Below is a small trained network, with its code and all its weights. Each question gives an input and a class and asks what happens when units are switched off, that is, made to give their printed mean instead of their output.

import numpy as np


def w(rows, s, z=0):
    codes = np.array(rows[::2]) - 128.0
    scale = np.full(codes.shape[1], s)
    scale[-1] = z or s
    return codes * scale


def f(y):
    return y / 2 * (1 + np.tanh(0.7978845608 * (y + 0.044715 * y**3)))


def log_softmax(a):
    a = a - a.max(-1, keepdims=True)
    return a - np.log(np.exp(a).sum(-1, keepdims=True))


def net(x, mask):
    res = np.array(x, float).reshape(1, 5) / 4 @ E
    y = f(res @ A[0][:, :-1].T + A[0][:, -1])
    res = res + np.where(mask, y, B[0][:, -1]) @ B[0][:, :-1]
    return log_softmax(res[-1] @ U[:, :-1].T + U[:, -1])


A, B = {}, {}
E = w([
[128,126,126],'x0',
[178,133,3],'x1',
[43,57,76],'x2',
[211,8,158],'x3',
[130,127,127],'x4',
],0.0078)
A[0] = w([
[111,98,247,65],'N0',
[72,68,113,137],'N1',
[161,82,139,67],'N2',
[186,177,167,102],'N3',
[102,195,114,77],'N4',
[49,111,198,78],'N5',
[211,167,172,203],'N6',
[162,105,56,116],'N7',
[51,107,213,89],'N8',
[169,69,142,23],'N9',
[90,170,124,55],'N10',
[228,55,127,2],'N11',
[116,185,99,79],'N12',
[155,126,20,87],'N13',
[93,155,115,68],'N14',
[182,176,164,85],'N15',
[92,207,129,101],'N16',
[61,167,105,69],'N17',
[103,169,117,77],'N18',
[161,129,76,48],'N19',
[182,216,155,120],'N20',
[27,77,100,133],'N21',
],0.013,0.0075)
B[0] = w([
[208,172,88,222],'N0',
[107,111,46,196],'N1',
[186,2,176,155],'N2',
[130,116,20,183],'N3',
[213,45,195,169],'N4',
[202,198,104,194],'N5',
[68,115,60,254],'N6',
[153,185,114,187],'N7',
[209,196,97,214],'N8',
[227,77,120,157],'N9',
[222,75,151,141],'N10',
[161,98,148,201],'N11',
[162,116,183,157],'N12',
[192,227,151,203],'N13',
[167,69,128,133],'N14',
[132,93,39,171],'N15',
[185,26,154,194],'N16',
[198,29,140,166],'N17',
[163,100,155,141],'N18',
[233,167,137,139],'N19',
[97,104,37,213],'N20',
[128,97,7,218],'N21',
],0.0084,0.0074)
U = w([
[171,59,147,99],'0',
[177,211,109,31],'1',
[119,126,116,253],'2',
[119,126,115,240],'3',
[108,102,57,40],'4',
[40,151,164,135],'5',
[67,100,251,71],'6',
],0.016,0.015)

Each question gives the input, the list of numbers given to net, and the class t.
The units are the neurons (one row each of A and B). Each row of codes is followed by its name. A weight is (code - 128) times the scale printed after its matrix; where a second scale follows, it is the last column's (A, B and U).
mask holds one flag per neuron, in row order. A switched-off neuron (its flag False) gives its mean, the last column of its row in B, instead of its output. The means were averaged over made-up inputs and are rounded, as every weight is.
A unit's drop is (log p(t) with every unit on - log p(t) with that unit switched off) / (log p(t) with every unit on - log p(t) with every unit switched off).
The circuit of an input: a set's keep is (log p(t) with only the set's units on - log p(t) with every unit switched off) / (log p(t) with every unit on - log p(t) with every unit switched off). Starting from the 12 units with the biggest drops (on a tie, the unit counted first), units are removed one at a time, each time the one whose removal leaves the highest keep (on an exact tie, the one counted first), for as long as the keep stays at least 0.8.
units of the circuit, in order: the units of the circuit, biggest drop first
k most important neurons: the k neurons with the biggest drops, biggest first
drop of u: that unit's drop, to one decimal
input [0,-7,6,0,-6], class 1: units of the circuit, in order => (N8; N5)
input [-1,2,-4,-5,4], class 0: units of the circuit, in order => (N16; N4)
input [-5,-8,1,-6,6], class 1: units of the circuit, in order => (N8)
input [-5,-7,-6,5,6], class 1: 2 most important neurons => (N0; N8)
input [-3,6,-8,-2,-1], class 4: units of the circuit, in order => (N20; N6)
input [-5,-6,-3,-6,6], class 0: 2 most important neurons => (N16; N4)
input [7,7,6,-2,6], class 1: 2 most important neurons => (N13; N7)
input [6,-8,-4,4,-3], class 1: 2 most important neurons => (N0; N8)
input [6,-8,6,-1,1], class 1: 2 most important neurons => (N8; N5)
input [1,0,8,6,4], class 4: 2 most important neurons => (N21; N1)
input [-4,-6,-5,-7,1], class 0: 2 most important neurons => (N16; N4)
input [-1,3,-5,-4,3], class 4: 4 most important neurons => (N20; N6; N3; N15)
input [4,-5,3,3,0], class 1: drop of N6 => 0.1
input [1,8,0,-4,5], class 1: units of the circuit, in order => (N13)
input [7,-2,-8,-7,6], class 4: drop of N3 => 0.3
input [-4,0,-6,2,-3], class 4: drop of N21 => -0.1
